Each row has a name. Each piece below is followed by the name of the row it came from, unless a question asks for something else. Each question is about the rows just above it. Places in a row count from 1.

[141 118 125  85 172  65  67 131 137 158  69 135 114 153 192 154] = Z644
[158 124 146 174 135 171 176 130 134 145 148 123 164 131 128  96] = Z905
[197 140 109 176  99 192 130 127 120 112 186 161 126 130  84 109] = Z16
[ 86 132 145 117 146 103 157 105 134 146  75  79 150  96 161 100] = Z395
[183 148 124 176 183 181 127 150 127 143 175 155 138 167 181 151] = Z393
[139 140 134 156 136 151 150 125 132 145 129 128 152 125 134 104] = Z219
[153 140 102 144 159 150 108 131 113 108 143 116 131 110 162 130] = Z297
Row and place of [154] in the named rows: => Z644, 16
[105] is at row and place => Z395, 8
Row and place of [172] in the named rows: => Z644, 5
[159] is at row and place => Z297, 5

[ 43  80 189  59  62 125  41 155  40  37 137  73 139 198 220 138 100 212
 213  76  62  82  66  97] -> Z834
[196 200 148 211 119 214 206  39 204 165  79 133 212 184 147 111  98 218
 185  98 204 114 189 197] -> Z870
[ 47 200 148 211 119 214 206  39 204 165  79 133 212 184 147 111  70  44
  97  98 204 114 189 197] -> Z922
Where in the named rows is [137]? => Z834, 11
Where in the named rows is [70]? => Z922, 17
[82] is at row and place => Z834, 22
[100] is at row and place => Z834, 17

[ 70 151 210  86 207] -> Z781
[170  53 196 179 178] -> Z241
[ 60  81 150 181  73] -> Z689
[ 89 192 198 198 109] -> Z587
[209  69 194 185 203] -> Z229
[ 74  67 206 170 153] -> Z237
[178 112 122 194 200] -> Z919
[ 58 157 130 193 118] -> Z995
[163 114  57 168 150] -> Z850
[182  97 165 107 154] -> Z932
[ 95 118  66  64 132] -> Z634
[142 196 131  61 192] -> Z443
Row and place of [151] in the named rows: => Z781, 2
Row and place of [193] in the named rows: => Z995, 4

[ 74 159 115 163] -> Z899
[138 125  85 204] -> Z227
[166 147 160 110] -> Z681
[173 123  63 188] -> Z773
[119  98 111 146] -> Z696
[ 69  57 166 113] -> Z109
[173 123 118  90] -> Z67
[144  65 156  99] -> Z386
[224  63 191 131] -> Z233
[172  68 150 108] -> Z509
Row and place of [68] in the named rows: => Z509, 2
[147] is at row and place => Z681, 2

[105 126 161  60  60 132 104  87 196 163 164 103 140  86 117 149  95]  Z26
[147  95  87 150 174 157 206 158  95 128 113 116 161 115 139 118 136]  Z703
[120  74 120  62  93 173 167 109 179 179 160 104 190 128 127 143  94]  Z680
Where in the named rows is [103]? => Z26, 12
Row and place of [127] in the named rows: => Z680, 15
Row and place of [158] in the named rows: => Z703, 8
Where in the named rows is [174]? => Z703, 5

[128 122 130 138  64 150 127 124 139 122 128 127 140 119 144 109 120 131
 101 166 122 115 150 135 112 124 148 174 151 138 124 132 124 142 138  90
 106 141 126 123 141 103 126 139 132 109 142 120 126 134 142 117 121 131
 132  93  51 113 170 140 151] -> Z894
[130 122 130 132 112 114 131 125 132 128 130 123 128 131 108 146 124 135
 110 111 126 125 141 135 143 128 129 133 134 131 133 132 127 130 128 123
 128 172 130 118 138 126 142 103 129 102 127 129 130  88 138 125 125 125
 129 153 119 112 141 125 138] -> Z619
[133 120 130 130 127 136 129 116 134 126 135 127 141 134 126 117 123 133
 111 155 120 126 153 124 126 131 123 127 149 133 119 121 123 135 127 112
 127 131 134 124 119 114 128 145 125 124 136 129 124 114 155 118 129 128
 136 122 132 115 145 128 146] -> Z496
[130 126 128 125 143 127 124 125 124 135 125 130 130 129 125 134 125 127
 129  94 128 125  81 120 126 134 119 109 107 125 116 120 124 126 124 144
 137 124 129 128 130 134 135 140 127 152 126 133 132  83 140 134 133 122
 129 138 154 137  89 127 121] -> Z293
[130 123 131 134  69 150 126 118 129 131 119 125 135 124 122 157 119 127
 121 103 124 101  97 120 122 138 132 135 121 125 110 123 115 135 129 119
 120 116 124 117 143 121 141 145 132 128 144 129 127  47 164 130 129 131
 129 117  94 123 111 138 131] -> Z941
[130 123 130 130 128 132 128 118 124 130 127 124 139 127 131 158 123 126
 137 126 119 112 106 113 124 141 121 110 135 125 113 113 115 127 124 129
 125  94 129 114 124 129 126 166 124 147 151 131 122  67 155 131 133 130
 132 126 151 128 104 130 125] -> Z667
[122 140 127 125  91 153 131 140 126 126 122 134 113 118 140 111 138 122
 139 115 145 128 129 131 131 124 144 143 107 115 136 140 141 126 128 135
 134 103 120 150 132 141 119 104 137 102 104 120 126 189 104 130 124 139
 130 116  86 141 123 127 118] -> Z208
[130 123 130 130 128 132 128 118 124 130 127 124 139 127 131 158 123 126
 137 126 119 112 106 113 124 141 121 110 135 125 113 132 127 130 128 123
 128 172 130 118 138 119 142 103 129 102 127 129 130  88 138 125 125 125
 129 153 119 112 141 125 138] -> Z12
Where do [130 123 130 130 128 132 128 118 124 130 127 124 139 127 131 158 123 126
 137 126 119 112 106 113 124 141 121 110 135 125 113 132 127 130 128 123
 128 172 130 118 138 119 142 103 129 102 127 129 130  88 138 125 125 125
 129 153 119 112 141 125 138] appear? => Z12
Row and place of [170] in the named rows: => Z894, 59
[86] is at row and place => Z208, 57
asked: [130 126 128 125 143 127 124 125 124 135 125 130 130 129 125 134 125 127
 129  94 128 125  81 120 126 134 119 109 107 125 116 120 124 126 124 144
 137 124 129 128 130 134 135 140 127 152 126 133 132  83 140 134 133 122
 129 138 154 137  89 127 121] => Z293
asked: [130 123 130 130 128 132 128 118 124 130 127 124 139 127 131 158 123 126
 137 126 119 112 106 113 124 141 121 110 135 125 113 113 115 127 124 129
 125  94 129 114 124 129 126 166 124 147 151 131 122  67 155 131 133 130
 132 126 151 128 104 130 125] => Z667
asked: [130 123 131 134  69 150 126 118 129 131 119 125 135 124 122 157 119 127
 121 103 124 101  97 120 122 138 132 135 121 125 110 123 115 135 129 119
 120 116 124 117 143 121 141 145 132 128 144 129 127  47 164 130 129 131
 129 117  94 123 111 138 131] => Z941
The row with [128 122 130 138  64 150 127 124 139 122 128 127 140 119 144 109 120 131
 101 166 122 115 150 135 112 124 148 174 151 138 124 132 124 142 138  90
 106 141 126 123 141 103 126 139 132 109 142 120 126 134 142 117 121 131
 132  93  51 113 170 140 151] is => Z894

[126 124 142 123 130 120 119] : Z455
[ 88 139 109 156  88 195 123] : Z983
[138 135 176 115 162  88  80] : Z122
[139 130 176 109 156  85  92] : Z990
[108 144 126 145 127 156 124] : Z618
[164 110  89  85 102 111 198] : Z215
[111 139 113 150 126 158 126] : Z161
[141 142 135 148 148 106  97] : Z101
[ 88 147 109 156 115 195 123] : Z916
[ 88 139 109 156 115  89 123] : Z824
[109 149  90 174 132 173 123] : Z960
Row and place of [144] in the named rows: => Z618, 2
Where in the named rows is [138]? => Z122, 1
[113] is at row and place => Z161, 3
Where in the named rows is [147]? => Z916, 2
Where in the named rows is [97]? => Z101, 7

[ 64  64 140 111 188 169  92  44 103  34  87  86  71 163  48  63  84  68
  84  58  76  63  50  56 123  86 158  78  65] -> Z451
[ 86  77 145 112 183 168 138  61 102  62  97 150  98 168  76  71  88 101
 118  92  83  73  73  83 104 121 199  87  85] -> Z974
[150 107  73  98  77  72  55 116 110 118 112  80  83  65  96 192 100 101
  92  99  98 127  99 141 113  73  49 195 115] -> Z253
[138 193 169 188 146 157 107 183 191 172 179  55 148 152 151 117 202 108
 101 123 177 143 163 175 193 116  84  80 128] -> Z934
[ 99  51 107  76 161 138 138  39  74  54  78 177  67 135  58  82  55  94
 116  86  48  53  53  48  51 115 213 100  70] -> Z148
Where in the named rows is [111]? => Z451, 4
Where in the named rows is [140]? => Z451, 3
Row and place of [145] in the named rows: => Z974, 3

[120 110 155 112 116 111 128 174 135 110 127 161]  Z442
[128 176  91 134 145 148 100 102 130 153 121 113]  Z637
[120 151 125 151 120 129 125  87 127 147 117 104]  Z448
[128 158  76 116 144 146 127  96 109 139 146  74]  Z181
[126 154  96 125 129 145 116 101 126 133  96 121]  Z471
[133  59  95 131 159  85 117  99 112 145 121 108]  Z912
[130 162 162 144 110 134 154 125 135  90 142 146]  Z345
[120 151 125 151 135 129 125  87 127 147 117 104]  Z493
[145 120 160 144 120 143 119  83  99 127 116 112]  Z280
Where in the named rows is [59]? => Z912, 2
[174] is at row and place => Z442, 8
[139] is at row and place => Z181, 10
Row and place of [74] in the named rows: => Z181, 12

[131  81  57 134 114  92 145 138  96] : Z367
[131  66 145 139 117  75 123 119  65] : Z725
[ 69 133  80 117 110 128  76 139 156] : Z573
[ 93  88 164 154 106 119 152 124 115] : Z90
[108 149 135 116 160 135 104 121 127] : Z519
[146 142  93 148 143 100  87  89  95] : Z929
[168 196  72 138 202 121 142  99 143] : Z748
[145 126  79  82 123 147 113 121 133] : Z769
[141 101 170 125 121 155 178 144 123] : Z878
Row and place of [141] in the named rows: => Z878, 1
Row and place of [146] in the named rows: => Z929, 1
Row and place of [101] in the named rows: => Z878, 2

[178 134 129 105] -> Z281
[ 51  77 127 148] -> Z78
[144  71 101 169] -> Z495
[129 167 146 124] -> Z427
[157 158 130  75] -> Z124
[130 150 185  79] -> Z287
[145 142 132  78] -> Z35
[ 62 109 132 116] -> Z449
[183 184 140 106] -> Z192
[197 160 158  35] -> Z755
[ 62 185 193 105] -> Z735
Row and place of [78] in the named rows: => Z35, 4
Row and place of [184] in the named rows: => Z192, 2
Where in the named rows is [169]? => Z495, 4
Where in the named rows is [150]? => Z287, 2
[157] is at row and place => Z124, 1
Row and place of [146] in the named rows: => Z427, 3
Where in the named rows is [106]? => Z192, 4

[ 72 152  88 138 126 102 121 101 140 202 132 129]  Z303
[200 144  97 125 106 135  79 117 136 163 104 111]  Z893
[123 141 178 130 167 142 163 127 140 109 148 110]  Z217
[103 220 133 178 122 143  47 116 123  82 114 145]  Z832
[ 56 107 137 164 191 147 124  94 134  61 126  77]  Z200
Where in the named rows is [124]? => Z200, 7
Where in the named rows is [142]? => Z217, 6
Row and place of [220] in the named rows: => Z832, 2
[136] is at row and place => Z893, 9

[139 117 129 134] = Z111
[131 130 138 130] = Z18
[139 118 129 185] = Z486
[140 137 136 135] = Z927
[140] is at row and place => Z927, 1
Row and place of [136] in the named rows: => Z927, 3
[134] is at row and place => Z111, 4
[138] is at row and place => Z18, 3
Where in the named rows is [117]? => Z111, 2
Row and place of [185] in the named rows: => Z486, 4
Where do [131 130 138 130] appear? => Z18

[116 129 140 140 151 137] -> Z603
[ 87 157 112 170 179  92] -> Z738
[173 113 138 108  67 153] -> Z469
[ 93 158 106 116 158 101] -> Z665
[182  96  66  98  58 158] -> Z413
[160 106 139 119  91 141] -> Z944
[144 118 145 150 133 146] -> Z900
Where in the named rows is [112]? => Z738, 3
Row and place of [108] in the named rows: => Z469, 4
[96] is at row and place => Z413, 2
Row and place of [58] in the named rows: => Z413, 5
Where in the named rows is [179]? => Z738, 5
[67] is at row and place => Z469, 5

[187 123 117 122 121 127 129 146]  Z851
[151 148  94 110 122  96 157 124]  Z676
[151 148  94 110 104  96 157  89]  Z105
[168 163 120  48 196 159 113  84]  Z266
[ 60 123 117 122 116 127 129 146]  Z37
[ 96  92 128 160  89 105  86 122]  Z566
Where in the named rows is [104]? => Z105, 5
Row and place of [187] in the named rows: => Z851, 1
Where in the named rows is [60]? => Z37, 1
Where in the named rows is [160]? => Z566, 4
Row and place of [121] in the named rows: => Z851, 5

[ 65  49 179 219] : Z191
[125 124 122 166] : Z320
[131 134 105 113] : Z163
Where in the named rows is [124]? => Z320, 2
[125] is at row and place => Z320, 1
[166] is at row and place => Z320, 4
[65] is at row and place => Z191, 1

